In the rows, zero is written as 128.
Here are made-up elements, facts about them, and rows of numbers that follow some of those facts. Name the element behind each unnamed row.

Some facts about the elements:
κ: is directly followed by; φ: is directly part of; Σ: uses
κ (each to the one after it):
J138 κ J228 κ J591
J174 κ J829
J180 κ J336 κ J414
J276 κ J337
J277 κ J495 κ J316 κ J621
J312 κ J561 κ J167 κ J862 κ J944
J370 κ J258 κ J882 κ J969
J385 κ J614 κ J910 κ J839
J389 κ J903
J403 κ J807 κ J536 κ J425 κ J437
J427 κ J91 κ J378 κ J80
J479 κ J413 κ J899 κ J194 κ J430 κ J305
J480 κ J22 κ J330 κ J450 κ J41 κ J19
J488 κ J418 κ J641
J537 κ J189 κ J145 κ J303 κ J685
J557 κ J636
J602 κ J24
J634 κ J965
J642 κ J816 κ J953 κ J825 κ J716
J643 κ J788 κ J548 κ J801 κ J314 κ J568 κ J268
J740 κ J690
J830 κ J359 κ J809 κ J519
J844 κ J784 κ J717
J870 κ J512 κ J161 κ J332 κ J212 κ J865 κ J691 κ J498 κ J47
J915 κ J428 κ J357 κ J678
J930 κ J738 κ J860 κ J984
J938 κ J935 κ J78
J978 κ J993
φ J814 <- J116
φ J601 <- J138,J228,J591
φ J286 <- J140
φ J397 <- J145,J189,J303,J537,J685
φ J207 <- J161,J212,J332,J47,J498,J512,J691,J865,J870
φ J187 <- J167,J312,J561,J862,J944
φ J37 <- J174,J829
φ J445 <- J180,J336,J414
φ J976 <- J19,J22,J330,J41,J450,J480
φ J752 <- J194,J305,J413,J430,J479,J899
φ J265 <- J24,J602
φ J453 <- J258,J370,J882,J969
φ J271 <- J268,J314,J548,J568,J643,J788,J801
φ J421 <- J276,J337
φ J148 <- J277,J316,J495,J621
φ J496 <- J357,J428,J678,J915
φ J698 <- J359,J519,J809,J830
φ J714 <- J378,J427,J80,J91
φ J163 <- J385,J614,J839,J910
φ J987 <- J389,J903
φ J874 <- J403,J425,J437,J536,J807
φ J124 <- J411
φ J639 <- J418,J488,J641
φ J686 <- J504
φ J417 <- J557,J636
φ J501 <- J634,J965
φ J188 <- J642,J716,J816,J825,J953
φ J710 <- J690,J740
φ J868 <- J717,J784,J844
φ J102 <- J738,J860,J930,J984
φ J854 <- J78,J935,J938
φ J907 <- J922
φ J250 <- J978,J993
φ J786 <- J996
J102 Σ: J548,J19,J430
J124 Σ: J984,J819
J145 Σ: J194,J935,J163,J357
J188 Σ: J984
J189 Σ: J265,J498
J228 Σ: J411
J258 Σ: J636,J496,J690,J167,J642
J276 Σ: J591,J844,J138
J305 Σ: J993,J984
J332 Σ: J479,J717,J437
J37 Σ: J91,J180,J314,J568,J336,J445,J148,J357,J698
J378 Σ: J180,J685
J385 Σ: J591
J389 Σ: J427,J634,J163,J138
J403 Σ: J413,J548,J844,J437
J425 Σ: J303,J496
J428 Σ: J591,J969,J316
J488 Σ: J417,J636,J501,J685,J862,J140
J495 Σ: J976
J504 Σ: J568,J788,J685,J830
J519 Σ: J277,J116,J882,J445,J138
J537 Σ: J303,J116
J561 Σ: J163
J602 Σ: J809,J686,J816,J643
J621 Σ: J314,J860,J22
J710 Σ: J421
J738 Σ: J174
J78 Σ: J714,J698
J786 Σ: J839,J359,J685,J686,J22
J80 Σ: J870,J976,J868
J801 Σ: J639
J829 Σ: J614,J557,J418
J854 Σ: J809,J548,J882,J445
J874 Σ: J903
J922 Σ: J174,J536
J930 Σ: J678,J303

Named rows:
J922: [127 111  81 175 142 118 142 133 126  85 201 132 194  66 187  94  93 130
 133 181 130 230  81 144  80  68 116 117  52 164  83 128 122  85  36 133
 134 146 131  80  67]
J450: [103 129 138 109 127 117 159 104 120 101 110  85 150 136 130 108 170 116
 146 124  95 130 138 122 130 136 137 117 143 121 137 123 134  97 136 109
 114 122 106 125 144]
J717: [121 137 135 124 149 125 135 114 129 126 129 120 126 125 128 121 145 123
 139 119 118 127 125 133 134 125 114 134 125 122 136 141 127 135 143 115
 122 131 132 134 127]
J504: [132 135  94 159  84 118  83 174 106 124 198 116  86 145 123 184 120 190
 143 169 168 105 137  88 109 154 144 112 124 152 134 100  95  95  61 149
 111 107 145  97 157]
J428: [ 86  65  97 233  97 144  99 107 120 138 128 123 131  54  95 104  85 139
 104  86 148 155 162  91 153 146 136 155 138 163  72 100  62 163 123 182
  81 110 153  77 102]
J188: [198 146 115 162  33 163 128 220 156 139  67 136 104 152 157 157  79  62
 128 240  79 147  83  80 179 122 186 113 206 145  65 114 122 196  92 216
 158 118 113  38 109]
J437: [126 150 125 151 142 120 137 104 136 118 129 105 132 114 140 120 172 126
 117 123 101 126 104 111 129 139 122 143 140 137 140 141 107 132 157 114
 128 117 163 131 115]
J305: [194 154  74 126  85 139 144 175 126 154  74  66 102 159 202 139  74 110
 130 194  36 162 103 112 194  87 172 130 197 164 142  84 107 149 112 214
 125  83 130   6 120]
J621: [134 137  84 163 108 120  92 153 114 124 162 111 116 130 151 153 122 163
 117 152 141 124 129  97 113 139 134 109 130 151 128 105  94  93  80 156
 126 108 150  89 135]
J907: [129 124 158 100 103 113 142 133 143 131 117 154 145 124 109 155 123 111
 112 108 131 127 107 136 133 129 142 140 138 109 123 132 136 138 135  99
 145 137 105 152 141]
J690: [120 125 137 121 146 131 133 121 125 127 126 132 117 128 121 115 140 122
 143 136 126 121 132 135 130 123 112 134 123 123 135 143 138 138 146 120
 120 135 120 140 131]
J495: [133 116  91 172 118 134 102 147 117 116 164 133 138 109 154 116  97 147
 131 169 144 157 127 120 102 114 128 105 103 144 100 117 108 103  72 165
 129 132 131  92 110]
J807: [133 134 145 141 138 138 130 108 133 117 126 128 110 126 118 105 152 124
 148 146 123 115 119 120 119 135 120 133 128 126 125 154 127 148 156 128
 131 137 137 145 119]
J860: [122 143 134 119 143 121 129 116 127 129 132 119 118 129 124 125 148 129
 144 131 122 121 128 130 133 127 113 136 123 127 143 140 126 133 135 115
 124 129 130 139 130]
J944: [117 159 112 104 174 108 132 123 125 143 123 107 135 124 139 146 151 113
 114  90 113 127 134 133 158 116  91 130 126 118 158 129 120 119 127  98
 112 124 126 114 137]
J145: [183 190  96 144 164 144  67 131 119 138 124 126 129 182 158  87  97 146
 100  82 164 119 174 112  84 139 162  49 113 112 124  97 105  88  87 196
 184 115 106 106  80]
J286: [131 124 155 103 105 112 143 133 142 133 114 155 146 121 110 156 125 110
 111 109 130 126 106 138 137 132 146 141 136 113 124 127 140 134 140 101
 146 134 106 155 138]

Rows to name:
No name comes twice in this set of rows, the named rows included.
[109 132 128 141 145 122 138 101 133 128 114 108 130 104 118 119 147 119
 124 101 111 124 129 122 156 133 114 150 141 132 134 134 109 146 152 117
 109 122 147 123 125] -> J969
[142 162 138 114 158 126 123 112 129 132 122 119 120 155 126 111 144 131
 136 108 128 112 139 128 120 134 128 116 123 116 146 139 126 125 139 124
 146 127 125 142 121] -> J357
[114 142 123 104 167 119 127 127 124 142 127 126 125 131 127 131 133 113
 132 102 128 124 143 144 152 110  85 132 117 115 143 136 130 131 128 108
 108 135 111 128 139] -> J167
[123 109  86 177 140 123 140 134 123  88 195 137 189  64 183  88  89 132
 141 186 137 225  87 144  81  61 115 120  53 159  78 134 116  89  36 140
 139 146 129  84  69] -> J738
[102 124 141 110 128 117 159 102 116 102 116  92 143 134 125 104 165 115
 156 125 106 128 145 122 128 139 140 121 138 122 130 122 138 105 132 114
 113 129  97 128 142] -> J330
[130 135 137 145 153 122 154 104 138  99 148 126 147 103 145  96 155 118
 147 157 107 157  92 133 110 109 110 142 102 137 120 161 127 130 131 104
 138 142 141 138  98] -> J536
[110 107 146 152 138 141 132  95 127 128 120 135 122 107  93  94 124 123
 145  99 140 128 147 129 145 129 119 150 123 126 111 139 115 165 152 132
 110 135 126 134 116] -> J844
[123  95  84 164 110 139  84 159 115 128 146 144 109 119 156 125 107 142
 111 177 136 128 139 124 100 133 111 100 121 139 110 115 128 102 102 177
 113 133 129 104 137] -> J258
[137 110 106 162  79 117 101 157 131 125 145 159 154 100 131 156  87 128
  89 126 152 149 115 119 108 133 156 114 124 129  90 100 104 111  80 151
 147 125 116 105 121] -> J102
[123 151 127 116 142 117 133 119 127 125 135 109 115 136 128 142 160 135
 134 125 120 113 122 120 137 130 114 138 132 131 151 139 119 123 137 105
 121 123 145 131 141] -> J839
[133 126 152 112 107 111 129 130 138 130 119 155 144 125 108 153 128 116
 103  94 141 118 115 132 122 141 149 131 136 108 120 123 131 131 138 111
 150 132 107 156 137] -> J445
[104  66  80 117 157 134  84 147 125 150  88 153 107 115 190 119 154  90
  56 169  78  95 133 173 101 141  33  99 140 107 153 142 183  88 198 144
  85 157 113 157 177] -> J303
[200 205 165  93 161 129  99 105 139 142  82 151 152 198 123  93 115 116
  88  30 159 106 149 136  89 147 193  65 129  77 125 110 135 112 137 147
 227 126  75 172  84] -> J163
[123 134 147 120 127 126 123 133 116 132 156 133  91 145 100 142 140 154
 171 145 156 100 138 119 122 132 119 137 120 121 139 144 123 134 122 120
 121 128 119 146 151] -> J180
[ 69  75 133 205 121 137 135  66 134 142  99 111 138  45  66  96 120 119
 110  34 125 141 157 100 196 151 125 192 148 153  95 117  67 197 181 133
  69 109 165 109 106] -> J591

The same elements again, as new rows of numbers:
Known rows:
J437: [191 182 165 112  26 140 131 163 154  96 153 172 161 151 178 102 120  92
  98 128 194 144 179 134 171 172 105 161 153]
J425: [166 154  50 121 148 153  90 164 140 147 185 117 131 126 182 180 115 172
 118 196 136 104 152 171 177 132 103 122 142]
J332: [195 225  86  72 160 124  54 164 152 106 136 111 111 157 138 155 148 163
 104 119 167 155  71 127 108 214 115 106 169]
J868: [162 107 148 124 142 113 160 122 152 159 129 133 110 130 103 110 122 105
  66 120 135 174  92 154 148 136 100 119 102]
J22: [132 124 138 110  65  92 162 117  13 108 122 138  97 131  67 108 107  99
 143 188 117 161 125 157 171 164 155 135 154]
J621: [138 165 104  94 122 142  45 183  92 157 119  80 122 115  40 171 117 148
 135 163 159  96  84 125 168 150 163 121 151]
J976: [160  91 146 116 127 100 190 117 112 137 123 145 110 121 101  84 146  98
  83 123 103 198  92 165 160 148  92 132 111]
J568: [116 125 153 162  37 140  68 169  55 106 162 104 169 160  66 132  77 136
  70 190 147 153 167 100 170  99 161 159  96]
J752: [175 125 116 113 143 129 130  88 134 153 131 110 126 111 116 136 139 139
  97 107 122 157  82 119 147 126 141 111 110]
J194: [171  71 140 170  97 158  52  86 103  71 114  88 183 100  87 132 120 144
 104  97 152 119 141 135 178  93 152 115  96]
J413: [202 164 160  70  60 112 104  76 113  90  95 171 133 143 171 133 121 124
 101  74 160 154 142 116 148 153 138 112 123]
J498: [204 171 118 191 142 155  82 161 141  89 184  70 175 118  91  96 102 182
  28 166 163 194  86 140 114 189 102 163 149]
J174: [178 101 144 111 127 100 161 106 134 125 116 130  74 122 122 103 101 119
 100 146 147 174 144 146 119 120 113 122 115]
J337: [169 130 120  97 136 113 121 129 139 131 130 117  89 109 110 124 115 143
 111 143 150 156 119 140 123 124 120 120 129]
J378: [127 147  93 104 128 128  64 167  74 157 117  90 106 129  57 180  95 142
 135 184 145  95 101 142 164 149 166 112 149]
J685: [146 147 138 167  53 104 136 139  51 123 138 118 146 146  71 127  35 132
  63 222 150 145 143 166 158 142 152 154 140]
J984: [203 159  97 147  88 120 169  92 126  81 202  78 123  60 110  78 110 170
 134 175 176 176 144  90  82  63 143 183 154]

Which element is each row?
No name comes twice in this set of rows, the named rows included.
[139 126 137 136  83 114 113 138  78 122 120 109 118 138  71 128  86 115
 112 175 158 131 133 138 150 140 154 129 136] -> J860
[147 113  76  81 148 133  38 135 148  98 109 115 112 134 115 188 161 141
 169  85 162  78 131 125 154 102 107  63 133] -> J389
[133  75 138 177  72 124  93 121  95  67 123 113 155 138  68 127  97 109
 129 145 170 103 170 133 167 105 142 118 119] -> J357
[157 127  97 103 155 135 142 145 169 173 162 104 112 115 122 132 156 118
 125 136 142 125  99 121 158 134 118 121 134] -> J874
[184 138  89  83 170 121  98 165 152 166 124 101  97 101  97 142 148 146
 101 128 141 140  85 125 144 134 125 117 138] -> J922
[136  64 123 161  99 126  94 112 118  75 120 113 133 132  87 129 107 115
 136 131 161 111 160 136 156  92 125 104 117] -> J935
[164 170 130 117 101 159  62 196 118 126 181  86 157 110 101 122 122 180
  46 151 147 195 124  93 138 105 120 174 104] -> J268
[133 161 158  67  58  84 126 141  73 132 125 149  75 185 128 130  96 109
 106 159 140 173 170  88 126 120 157 129 115] -> J643
[156 133  74 151 120  92 181  80 105 141 174 148 135 157 173 158  84 152
  71 193 106 151 144 177 155 106  92 113 114] -> J496
[197 123 133 104 138 138  83  90 120 130 116  97 115  85 118 129 119 164
  93 113 137 159 105 134 143 127 148 129 114] -> J899
[189 172 146  80  68 107 128 137 136 107 120 158 122 141 145 119 120 119
  92 114 169 172 141 134 131 149 111 128 142] -> J717

Now the same elements, written a new way:
Named rows:
J678: [130 141 129 140 118 139 122 118 136 139 153 131 144 122 123 130 128 124
 132 128 128 127 126 127 136 130 123 140 173 152 106 110 129 101 134 146]
J445: [160 120 154 120 109 120 152 136 142 134 133 143 152 105 145 181 133 159
  90 136 138 125 128 104 128 140 154 141 170 125 163 139 159 125 121 158]
J414: [132 124 114 133 129 131 124 130 127 132 121 133 125 142 118 106 118 125
 145 128 126 131 132 130 125 126 123 112 111 121 104 131 128 140 122  98]
J854: [134 130 168 114 128 121 216 139 134 121  87 116 121 114 143 140 127 139
  99 119 157 124 116 129 131 124 104 136 145 138 135 131 112 137 113 145]
J512: [118 144 109 144 118 147 132 112 134 111 126 120 111 141 129 137 150 113
  94 132 122 129 128 121 116 105 122 162  69 127 141 119  97 121 151 158]
J686: [126 119 134 114 118 126 145 129 147 128 139 118 151 118 157 157 128 146
 118 133 136 127 128 120 127 141 160 133 185 123 172 143 154 120 137 136]
J874: [106 130 138 105 129 126 144 130 136 116 102 121 137 121 142 118 127 127
 133 120 141 133 122 146 122 142 131 108 165 127 158 126 113 133 126 147]
J557: [115 118 126 132 123 133  78 122 125 120 134 133 122 126 123 137 134 117
 142 130 108 132 133 143 125 118 155 125 120 126 126 122 126 126 132 159]
J286: [113 131 136 109 125 128 137 131 141 119 112 126 148 120 147 134 129 130
 126 125 138 135 125 142 120 143 140 114 164 123 159 126 122 130 126 160]
J978: [125 136 120 127 133 115 116 131 116 119 132 125  98 133 115 115 131 141
 146 129 120 131 139 141 123 144 126 122  71 134 136 128 129 141 115  73]
J330: [124 115 129 128 130 134  97 116 124 139 111 122 141  78 115 124 128 126
 145 131 108 125 118 114 138 117 131  90 108 117 121 108 116 122 133  93]
J378: [129 130 119 119 154 114 180 132 111 127 129  96  88 134 127 109 120 147
 138 124 140 120 125 107 132 136 111 147  95 125 133 152 136 131 128  40]
J430: [167 150 122 129 130 119 127 133 123 140 160 162  95 166 104 102 118 142
 118 137 141 135 136 128 123 144 106 134 164 153 119 135 151 133 114 156]
J337: [125 125 120 131 128 127 119 131 126 130 121 131 124 143 120 113 118 126
 146 129 120 130 134 135 125 124 133 119  85 121 105 130 125 142 119  90]
J944: [134 127 113 131 134 133 123 128 129 141 123 139 136 146 117  94 110 125
 140 129 132 131 128 125 126 128 113 100 138 116 103 130 129 135 128 108]
J332: [139 161 108 134 133 136 167 130 125 123 113 128  87 136 119  99 136 136
  86 127 154 132 128 123 109 122  64 122  17 132 131 118  92 152 128 100]
J996: [119 122 123 125 130 134 115 124 126 125 123 129 129 125 127 124 132 113
 138 127 125 128 122 136 129 114 133 116 125 130 118 124 127 124 131 164]

Name these rows:
No name comes twice in this set of rows, the named rows included.
[119 139 138 105 124 124 135 132 146 113 129 133 121 164 140 117 123 121
 125 125 142 136 128 160 116 137 140 136 222 141 153 139 127 129 117 202] -> J752
[152 126 135 137 125 143 129 114 126 154 124 149 162  77 108 138 128 139
 121 136 120 126 115  90 141 131 116  90 164 128 116 100 128 102 135 127] -> J19
[158 124 136 166 116 120 107 153 119 144 150 173 182 126 134 172 129 126
 102 124 130 128 147 123 135 146 119 137  56 120  80 129 155 139 122 127] -> J548
[123 132 109 149 149 132 109 143 111 140 139 156 191 138 139 113 125  98
 115 114 140 131 129 126 140 153  90 107 149  97  94 129 132 124 146 145] -> J268
[125 142 109 118 148 135 137 132 123 124 113 146 104 203 110  55 100 104
 147 126 141 137 126 146 121 123 100 113 197 118  93 146 109 139 121 162] -> J305
[106 130 119 147 150 126 119 143 103 124 124 138 167 139 138 119 130  94
 129 109 132 130 132 141 135 146  99 128  99 106  93 129 120 136 138 126] -> J801
[140 116 110 135 125 134 111 118 139 153 171 117 149 126 138 136 120 133
 138 138 125 120 125  96 143 127 147 146 197 118 134 150 171 107 154 116] -> J685
[145 122 146 116 114 122 134 135 138 127 126 154 154 110 140 173 133 148
 103 138 130 131 129 120 124 141 156 116 164 118 166 132 150 130 119 177] -> J163
[157 128 127 126 134 127 127 131 122 131 144 160 100 174 111 117 122 120
 119 138 123 129 132 121 126 119 137 149 199 130 117 153 145 132 119 183] -> J194
[120 131  95 139 114 143  83 121 136 111 133 130 111 148 129 135 149 117
 103 137 116 134 139 130 106 103 131 136  38 110 148 124 112 145 140 125] -> J870
[120 108 133 128 126 132  98 118 122 132 111 117 135  80 118 140 132 127
 149 129 104 124 123 125 135 111 144 112  85 123 121 108 117 127 127  89] -> J480
[128 120 137 109 125 122 142 132 140 118 122 132 148 115 145 150 131 142
 114 133 130 131 126 120 126 141 159 122 183 113 168 143 139 125 130 153] -> J714
[ 94 130 134 131 132 117 126 148 123 115 121 133 187 118 164 157 138 110
 115 109 140 133 134 154 129 164 128 120 130 108 142 128 125 130 136 161] -> J271
[134 100 126 129 127 128 110 116 126 140 134 109 143  81 128 158 131 143
 141 139 102 118 122  90 143 116 164 127 107 108 144 132 150 115 139  68] -> J22
[163 125 135 141 111 126  90 132 132 144 147 163 133 120 115 145 130 139
 114 137 119 130 134 122 126 127 127 120 122 138 108 115 142 135 113 141] -> J591

